Below is a small trained network, with its code and all its weights. Each question gives an input and a target symbol and asks what happens when units are switched off, that is, made to give their printed mean instead of their output.

import numpy as np


def w(rows, s, z=0):
    codes = np.array(rows[::2]) - 128.0
    scale = np.full(codes.shape[1], s)
    scale[-1] = z or s
    return codes * scale


def f(y):
    return y / 2 * (1 + np.tanh(0.7978845608 * (y + 0.044715 * y**3)))


def softmax(a):
    e = np.exp(a - a.max(-1, keepdims=True))
    return e / e.sum(-1, keepdims=True)


def log_softmax(a):
    a = a - a.max(-1, keepdims=True)
    return a - np.log(np.exp(a).sum(-1, keepdims=True))


def net(x, mask):
    ids = ['αγδεζλμξπστφψ'.index(c) for c in x.split()]
    T = len(ids)
    res = E[ids] + P[:T]
    u = 0
    for l in range(2):
        q, k, v = (res @ M[l].T for M in (Q, K, V))
        z = softmax(np.where(np.tri(T) > 0, q @ k.T / 2**0.5, -1e9)) @ v
        res = res + np.where(mask[u], z, O[l][:, -1]) @ O[l][:, :-1]
        u += 1
        y = f(res @ A[l][:, :-1].T + A[l][:, -1])
        res = res + np.where(mask[u : u + 16], y, B[l][:, -1]) @ B[l][:, :-1]
        u += 16
    return log_softmax(res[-1] @ U[:, :-1].T + U[:, -1])


Q, K, V, O, A, B = {}, {}, {}, {}, {}, {}
E = w([
[106,116,142],'α',
[99,159,114],'γ',
[104,136,130],'δ',
[104,144,125],'ε',
[187,74,141],'ζ',
[63,41,7],'λ',
[101,144,125],'μ',
[105,131,134],'ξ',
[98,164,110],'π',
[190,78,137],'σ',
[163,173,46],'τ',
[209,152,71],'φ',
[112,105,149],'ψ',
],0.016)
P = w([
[102,129,109],'0',
[171,176,152],'1',
[100,129,110],'2',
[141,2,94],'3',
[167,190,158],'4',
[94,128,111],'5',
[162,5,81],'6',
[183,202,166],'7',
[97,129,106],'8',
[181,19,71],'9',
[164,197,153],'10',
[98,128,104],'11',
],0.0085)
Q[0] = w([
[178,175,136],'0.h0',
[5,74,81],'0.h0',
],0.022)
K[0] = w([
[168,132,91],'0.h0',
[1,137,159],'0.h0',
],0.031)
V[0] = w([
[254,97,164],'0.h0',
[195,144,52],'0.h0',
],0.005)
O[0] = w([
[209,151,184,181],'0.h0',
[115,120,253,253],'0.h0',
],0.0049,0.0026)
A[0] = w([
[132,125,103,118],'0.n0',
[104,113,189,140],'0.n1',
[146,110,105,107],'0.n2',
[134,107,117,183],'0.n3',
[158,75,118,86],'0.n4',
[62,151,180,95],'0.n5',
[78,155,108,28],'0.n6',
[141,109,111,138],'0.n7',
[139,135,123,52],'0.n8',
[151,145,104,95],'0.n9',
[157,101,155,129],'0.n10',
[139,141,251,37],'0.n11',
[106,58,80,141],'0.n12',
[131,99,125,174],'0.n13',
[168,135,109,75],'0.n14',
[134,209,130,3],'0.n15',
],0.017,0.0045)
B[0] = w([
[111,108,142,142],'0.n0',
[146,112,54,142],'0.n1',
[81,112,139,153],'0.n2',
[82,93,116,182],'0.n3',
[77,178,118,182],'0.n4',
[167,142,61,148],'0.n5',
[170,169,119,134],'0.n6',
[88,109,129,162],'0.n7',
[157,156,145,108],'0.n8',
[157,111,168,142],'0.n9',
[159,162,97,174],'0.n10',
[111,252,59,189],'0.n11',
[192,180,182,254],'0.n12',
[92,93,100,175],'0.n13',
[152,139,184,156],'0.n14',
[192,112,65,146],'0.n15',
],0.025,0.0048)
Q[1] = w([
[197,189,152],'1.h0',
[196,36,4],'1.h0',
],0.013)
K[1] = w([
[90,147,100],'1.h0',
[6,69,142],'1.h0',
],0.015)
V[1] = w([
[213,88,161],'1.h0',
[2,159,165],'1.h0',
],0.0074)
O[1] = w([
[221,46,34,1],'1.h0',
[3,64,253,73],'1.h0',
],0.0038,0.0049)
A[1] = w([
[112,52,63,124],'1.n0',
[99,128,95,73],'1.n1',
[100,81,165,127],'1.n2',
[21,102,114,167],'1.n3',
[97,106,130,227],'1.n4',
[125,130,144,65],'1.n5',
[113,2,179,75],'1.n6',
[127,115,126,53],'1.n7',
[162,20,147,220],'1.n8',
[98,132,137,140],'1.n9',
[32,80,128,75],'1.n10',
[124,83,46,114],'1.n11',
[138,161,128,2],'1.n12',
[102,102,164,69],'1.n13',
[128,112,127,94],'1.n14',
[182,97,223,55],'1.n15',
],0.014,0.0063)
B[1] = w([
[91,55,196,135],'1.n0',
[174,107,152,168],'1.n1',
[104,111,188,145],'1.n2',
[192,39,180,192],'1.n3',
[68,69,86,178],'1.n4',
[167,104,115,108],'1.n5',
[251,148,83,141],'1.n6',
[185,71,150,96],'1.n7',
[99,169,191,195],'1.n8',
[115,105,91,154],'1.n9',
[218,194,68,136],'1.n10',
[160,102,179,191],'1.n11',
[119,64,132,199],'1.n12',
[161,142,145,130],'1.n13',
[161,93,152,103],'1.n14',
[151,98,83,253],'1.n15',
],0.029,0.0046)
U = w([
[108,85,225,129],'α',
[88,172,53,161],'γ',
[61,73,139,184],'δ',
[61,87,113,142],'ε',
[146,14,140,2],'ζ',
[194,106,101,134],'λ',
[65,88,89,184],'μ',
[78,81,176,118],'ξ',
[98,203,64,151],'π',
[143,14,133,61],'σ',
[90,198,241,110],'τ',
[186,199,247,158],'φ',
[144,87,255,9],'ψ',
],0.0085,0.0051)

Each question gives the input, a string of symbols that net reads in full, and the target symbol t.
The units are the heads (2 rows each of Q, K, V and O) and the neurons (one row each of A and B). Each row of codes is followed by its name. A weight is (code - 128) times the scale printed after its matrix; where a second scale follows, it is the last column's (O, A, B and U).
mask holds one flag per unit, layer by layer, with each layer's heads first. A switched-off unit (its flag False) gives its mean, the last column of its rows in O or B, instead of its output. The means were averaged over made-up inputs and are rounded, as every weight is.
A unit's drop is (log p(t) with every unit on - log p(t) with that unit switched off) / (log p(t) with every unit on - log p(t) with every unit switched off).
The circuit of an input: a set's keep is (log p(t) with only the set's units on - log p(t) with every unit switched off) / (log p(t) with every unit on - log p(t) with every unit switched off). Starting from the 12 units with the biggest drops (on a tie, the unit counted first), units are removed one at a time, each time the one whose removal leaves the highest keep (on an exact tie, the one counted first), for as long as the keep stays at least 0.8.
circuit, biggest first: the units of the circuit, biggest drop first
most important unit: the unit with the biggest drop
k most important neurons: the k neurons with the biggest drops, biggest first
top k neurons in layer l: the k neurons of layer l with the biggest drops, biggest first
input ε α φ γ ξ π, target π: 2 most important neurons -> (0.n6, 0.n13)
input μ ε α μ π τ γ, target π: 4 most important neurons -> (0.n12, 0.n15, 1.n3, 0.n4)
input ψ ε ε μ σ φ ζ φ τ δ, target φ: top 2 neurons in layer 0 -> (0.n12, 0.n15)
input τ τ τ λ γ μ δ σ φ φ ζ π, target π: circuit, biggest first -> (0.n5, 1.n3)
input λ φ ξ φ γ, target λ: top neuron in layer 0 -> (0.n12)
input σ ζ α δ λ φ, target φ: top 3 neurons in layer 0 -> (0.n11, 0.n12, 0.n4)
input γ φ ε σ, target φ: top 3 neurons in layer 0 -> (0.n12, 0.n10, 0.n4)
input α φ ε φ π τ φ, target π: circuit, biggest first -> (0.n4, 1.n3)
input μ α ε λ π δ α, target π: 3 most important neurons -> (0.n12, 0.n3, 0.n15)
input ε φ π γ α σ φ φ α ε, target φ: top 2 neurons in layer 0 -> (0.n12, 0.n15)
input τ γ γ λ φ ε ξ, target φ: 3 most important neurons -> (0.n12, 0.n11, 0.n15)
input ε ξ φ ψ λ α, target α: top 3 neurons in layer 1 -> (1.n8, 1.n0, 1.n15)
input σ ζ ζ π δ σ λ μ, target π: 3 most important neurons -> (0.n12, 1.n3, 0.n13)
input π α σ α φ σ φ γ α δ μ, target λ: top 2 neurons in layer 0 -> (0.n1, 0.n12)
input ξ σ λ ξ δ α δ φ π ζ, target φ: most important unit -> 1.h0
input τ φ ζ τ μ γ ψ σ δ δ, target σ: 4 most important neurons -> (0.n12, 0.n11, 0.n10, 1.n3)
input ζ λ σ δ σ ξ ζ σ λ δ, target σ: 2 most important neurons -> (0.n11, 1.n3)
input α λ δ τ τ φ ε σ φ ε, target σ: 2 most important neurons -> (0.n12, 0.n11)
input ψ ψ λ μ α σ μ μ φ α π, target λ: top 3 neurons in layer 1 -> (1.n11, 1.n8, 1.n12)
input ζ α α ε ζ, target γ: most important unit -> 0.n10
input π ε φ φ ξ λ, target λ: 2 most important neurons -> (0.n12, 1.n15)
input λ ζ δ π ξ ζ ζ ζ φ μ, target ζ: top 3 neurons in layer 1 -> (1.n3, 1.n4, 1.n8)
input φ δ π π φ ψ α σ φ μ, target σ: 4 most important neurons -> (0.n12, 0.n10, 0.n11, 0.n1)
input φ φ λ φ ψ, target λ: top 3 neurons in layer 0 -> (0.n1, 0.n12, 0.n5)
input γ ζ σ δ, target ζ: top 2 neurons in layer 1 -> (1.n3, 1.n4)
input φ λ ξ φ φ σ μ ε, target π: 3 most important neurons -> (0.n13, 0.n11, 1.n3)
input μ π σ π ψ, target π: circuit, biggest first -> (0.n11)
input φ σ φ μ γ γ σ λ ξ μ ξ, target π: top 4 neurons in layer 0 -> (0.n13, 0.n3, 0.n7, 0.n2)
input γ δ α ζ φ γ α λ λ, target λ: 3 most important neurons -> (0.n12, 0.n11, 1.n15)
